Here is a tiny trained network, its code and every weight. The questions are about switching its units off for an input and a class, where a switched-off unit gives its printed mean instead of its output.

import numpy as np


def w(rows, s, z=0):
    codes = np.array(rows[::2]) - 128.0
    scale = np.full(codes.shape[1], s)
    scale[-1] = z or s
    return codes * scale


def norm(h):
    return h / np.sqrt((h * h).mean(-1, keepdims=True) + 1e-5)


def f(y):
    return np.maximum(y, 0)


def log_softmax(a):
    a = a - a.max(-1, keepdims=True)
    return a - np.log(np.exp(a).sum(-1, keepdims=True))


def net(x, mask):
    res = np.array(x, float).reshape(1, 5) / 4 @ E
    u = 0
    for l in range(2):
        y = f(norm(res) @ A[l][:, :-1].T + A[l][:, -1])
        res = res + np.where(mask[u : u + 12], y, B[l][:, -1]) @ B[l][:, :-1]
        u += 12
    return log_softmax(norm(res)[-1] @ U[:, :-1].T + U[:, -1])


A, B = {}, {}
E = w([
[151,121,31,65,134],'x0',
[10,105,125,119,103],'x1',
[129,127,129,132,132],'x2',
[108,171,171,70,196],'x3',
[141,3,151,116,176],'x4',
],0.0048)
A[0] = w([
[161,185,119,113,122,171],'0.n0',
[118,151,149,94,208,196],'0.n1',
[214,107,90,72,148,155],'0.n2',
[145,73,174,164,142,166],'0.n3',
[117,138,12,71,132,16],'0.n4',
[225,134,137,126,173,14],'0.n5',
[127,103,152,110,216,182],'0.n6',
[151,47,107,93,173,19],'0.n7',
[190,151,148,100,161,2],'0.n8',
[176,52,86,222,68,10],'0.n9',
[32,113,129,57,116,26],'0.n10',
[112,158,129,140,135,107],'0.n11',
],0.011,0.0017)
B[0] = w([
[79,128,137,80,52,200],'0.n0',
[127,169,15,174,179,232],'0.n1',
[24,29,177,83,122,246],'0.n2',
[142,219,184,79,112,234],'0.n3',
[8,99,249,46,207,223],'0.n4',
[99,20,109,230,42,224],'0.n5',
[123,217,51,93,124,239],'0.n6',
[130,226,178,46,48,236],'0.n7',
[147,71,60,197,89,191],'0.n8',
[111,176,19,118,203,255],'0.n9',
[156,2,90,242,20,229],'0.n10',
[180,146,105,35,179,155],'0.n11',
],0.006,0.0053)
A[1] = w([
[145,167,205,203,187,47],'1.n0',
[172,149,253,87,128,248],'1.n1',
[116,169,149,93,181,25],'1.n2',
[118,193,160,1,29,152],'1.n3',
[157,209,166,173,222,177],'1.n4',
[101,247,86,204,60,253],'1.n5',
[158,71,214,168,217,201],'1.n6',
[147,94,159,8,214,183],'1.n7',
[199,112,121,151,61,227],'1.n8',
[41,152,54,68,87,169],'1.n9',
[109,159,136,168,157,98],'1.n10',
[140,200,118,62,200,89],'1.n11',
],0.0071,0.0016)
B[1] = w([
[62,114,188,108,117,138],'1.n0',
[116,145,129,50,59,143],'1.n1',
[166,52,116,128,112,142],'1.n2',
[239,146,218,146,97,208],'1.n3',
[27,86,134,79,183,151],'1.n4',
[133,92,148,19,160,226],'1.n5',
[128,99,114,2,40,129],'1.n6',
[159,238,158,104,188,158],'1.n7',
[19,30,196,130,44,153],'1.n8',
[237,169,87,195,108,254],'1.n9',
[78,79,114,94,161,139],'1.n10',
[96,90,81,181,76,162],'1.n11',
],0.0052,0.0092)
U = w([
[82,33,135,172,23,185],'0',
[209,229,210,45,50,155],'1',
[27,138,254,17,133,137],'2',
[151,183,22,117,151,187],'3',
[127,133,129,84,94,236],'4',
[180,134,189,166,177,54],'5',
[181,82,212,231,246,45],'6',
[194,155,231,235,231,3],'7',
],0.0086,0.0051)

Each question gives the input, the list of numbers given to net, and the class t.
The units are the neurons (one row each of A and B). Each row of codes is followed by its name. A weight is (code - 128) times the scale printed after its matrix; where a second scale follows, it is the last column's (A, B and U).
mask holds one flag per neuron, layer by layer. A switched-off neuron (its flag False) gives its mean, the last column of its row in B, instead of its output. The means were averaged over made-up inputs and are rounded, as every weight is.
A unit's drop is (log p(t) with every unit on - log p(t) with that unit switched off) / (log p(t) with every unit on - log p(t) with every unit switched off).
The circuit of an input: a set's keep is (log p(t) with only the set's units on - log p(t) with every unit switched off) / (log p(t) with every unit on - log p(t) with every unit switched off). Starting from the 12 units with the biggest drops (on a tie, the unit counted first), units are removed one at a time, each time the one whose removal leaves the highest keep (on an exact tie, the one counted first), for as long as the keep stays at least 0.8.
units of the circuit, in order: the units of the circuit, biggest drop first
unit that matters most: the unit with the biggest drop
k most important neurons: the k neurons with the biggest drops, biggest first
top k neurons in layer l: the k neurons of layer l with the biggest drops, biggest first
input [2,-1,5,-8,1], class 3: units of the circuit, in order -> (0.n9)
input [-6,6,-4,5,-5], class 0: 4 most important neurons -> (0.n10; 0.n3; 0.n7; 0.n6)
input [5,-4,4,1,3], class 2: top 4 neurons in layer 0 -> (0.n2; 0.n4; 0.n10; 0.n7)
input [-7,1,1,3,7], class 1: units of the circuit, in order -> (0.n3; 0.n4)
input [-8,6,-3,-7,6], class 2: top 2 neurons in layer 0 -> (0.n3; 0.n5)
input [8,-5,6,-8,2], class 2: units of the circuit, in order -> (0.n2; 0.n4)
input [6,6,-3,3,7], class 1: units of the circuit, in order -> (0.n7; 1.n3)
input [5,7,-1,-2,-7], class 0: 3 most important neurons -> (0.n10; 0.n7; 0.n3)
input [-2,6,-5,-8,-7], class 3: top 4 neurons in layer 0 -> (0.n7; 0.n5; 0.n9; 0.n3)
input [1,3,-4,7,1], class 3: top 3 neurons in layer 0 -> (0.n1; 0.n6; 0.n5)
input [-6,-3,-8,6,2], class 4: top 2 neurons in layer 0 -> (0.n1; 0.n6)
input [5,-5,-5,-1,6], class 1: top 2 neurons in layer 0 -> (0.n7; 0.n10)
input [8,-3,-3,-7,-2], class 2: 3 most important neurons -> (0.n4; 0.n2; 0.n1)
input [4,-8,-7,4,3], class 0: unit that matters most -> 0.n5
input [2,0,0,4,1], class 3: 2 most important neurons -> (0.n1; 0.n6)
input [4,7,-7,2,-6], class 0: 2 most important neurons -> (0.n10; 0.n7)
input [2,7,3,6,-4], class 0: 2 most important neurons -> (0.n10; 0.n9)
input [1,3,-4,-4,-2], class 3: 3 most important neurons -> (0.n9; 0.n5; 0.n2)
input [5,-3,-1,-5,3], class 2: 2 most important neurons -> (0.n2; 0.n4)
input [3,-1,-3,3,5], class 1: 2 most important neurons -> (0.n7; 1.n3)
input [-6,7,-1,0,8], class 1: unit that matters most -> 0.n3
input [3,-4,-4,4,4], class 0: top 3 neurons in layer 0 -> (0.n5; 0.n8; 0.n2)
input [-3,-8,-6,0,7], class 0: top 2 neurons in layer 0 -> (0.n5; 0.n8)
input [1,4,2,4,-2], class 0: 2 most important neurons -> (0.n10; 0.n9)
